Here is a tiny trained network, its code and every weight. The questions are about switching its units off for an input and a class, where a switched-off unit gives its printed mean instead of its output.

import numpy as np


def w(rows, s, z=0):
    codes = np.array(rows[::2]) - 128.0
    scale = np.full(codes.shape[1], s)
    scale[-1] = z or s
    return codes * scale


def f(y):
    return np.maximum(y, 0)


def log_softmax(a):
    a = a - a.max(-1, keepdims=True)
    return a - np.log(np.exp(a).sum(-1, keepdims=True))


def net(x, mask):
    res = np.array(x, float).reshape(1, 5) / 4 @ E
    y = f(res @ A[0][:, :-1].T + A[0][:, -1])
    res = res + np.where(mask, y, B[0][:, -1]) @ B[0][:, :-1]
    return log_softmax(res[-1] @ U[:, :-1].T + U[:, -1])


A, B = {}, {}
E = w([
[221,41,75,81,116,61,130,149,181,195,96],'x0',
[186,105,239,172,92,113,199,141,128,169,136],'x1',
[196,171,89,176,255,18,144,169,196,126,160],'x2',
[133,129,96,57,93,215,49,168,162,96,160],'x3',
[52,101,128,169,114,96,137,187,150,126,98],'x4',
],0.0092)
A[0] = w([
[157,155,238,127,104,149,170,118,69,190,170,221],'N1',
[112,22,93,148,85,195,104,129,79,245,89,164],'N2',
[254,78,109,60,149,123,93,195,151,172,159,245],'N3',
[135,111,232,194,141,144,210,71,107,113,130,252],'N4',
[177,140,207,177,127,109,123,146,55,148,123,153],'N5',
[129,214,107,94,141,185,5,120,48,34,210,210],'N6',
[17,163,119,181,223,47,168,100,166,85,101,243],'N7',
[124,50,64,101,70,132,46,168,132,132,55,219],'N8',
[225,115,74,113,158,55,93,181,139,182,223,195],'N9',
],0.0069,0.0016)
B[0] = w([
[209,200,202,166,60,185,131,102,98,79,92,215],'N1',
[116,120,127,149,115,82,148,88,62,99,47,214],'N2',
[186,106,124,76,183,123,172,64,194,144,83,252],'N3',
[155,127,210,190,111,176,174,120,154,59,191,223],'N4',
[154,184,146,149,124,124,128,169,106,110,112,188],'N5',
[113,180,92,125,155,190,2,190,144,83,83,247],'N6',
[64,89,142,216,167,134,110,166,100,174,215,237],'N7',
[29,133,89,12,120,83,192,141,102,114,67,228],'N8',
[154,129,83,139,172,131,187,104,240,133,146,255],'N9',
],0.0086,0.0096)
U = w([
[55,92,121,222,179,38,155,184,123,221,249,204],'0',
[217,83,111,88,207,65,204,69,216,226,158,4],'1',
[255,165,235,166,81,160,173,99,77,98,161,221],'2',
[55,53,130,14,101,28,216,118,54,162,88,130],'3',
[112,184,45,72,164,189,13,161,147,126,140,2],'4',
],0.0068,0.00088)

Each question gives the input, the list of numbers given to net, and the class t.
The units are the neurons (one row each of A and B). Each row of codes is followed by its name. A weight is (code - 128) times the scale printed after its matrix; where a second scale follows, it is the last column's (A, B and U).
mask holds one flag per neuron, in row order. A switched-off neuron (its flag False) gives its mean, the last column of its row in B, instead of its output. The means were averaged over made-up inputs and are rounded, as every weight is.
A unit's drop is (log p(t) with every unit on - log p(t) with that unit switched off) / (log p(t) with every unit on - log p(t) with every unit switched off).
The circuit of an input: a set's keep is (log p(t) with only the set's units on - log p(t) with every unit switched off) / (log p(t) with every unit on - log p(t) with every unit switched off). Starting from all 9 units, units are removed one at a time, each time the one whose removal leaves the highest keep (on an exact tie, the one counted first), for as long as the keep stays at least 0.8.
units of the circuit, in order: the units of the circuit, biggest drop first
k most important neurons: the k neurons with the biggest drops, biggest first
drop when u is switched off: that unit's drop, to one decimal
input [-1,-5,4,-1,1], class 0: most important neuron -> [N7]
input [-6,2,8,-8,-5], class 0: 3 most important neurons -> [N7 N3 N2]
input [-3,-7,0,-6,-3], class 0: 2 most important neurons -> [N7 N1]
input [2,1,1,-1,5], class 0: units of the circuit, in order -> [N3 N1]
input [-3,3,-8,3,7], class 3: 2 most important neurons -> [N8 N2]
input [1,1,2,5,8], class 3: 2 most important neurons -> [N6 N8]
input [4,-8,-1,-8,5], class 0: 2 most important neurons -> [N7 N3]
input [8,-4,-2,-3,1], class 3: 2 most important neurons -> [N8 N2]
input [-5,-2,7,-1,-2], class 0: drop when N7 is switched off -> 0.7
input [-5,-1,4,0,-7], class 4: drop when N6 is switched off -> 0.6
input [-5,-2,8,5,8], class 0: drop when N7 is switched off -> 1.3
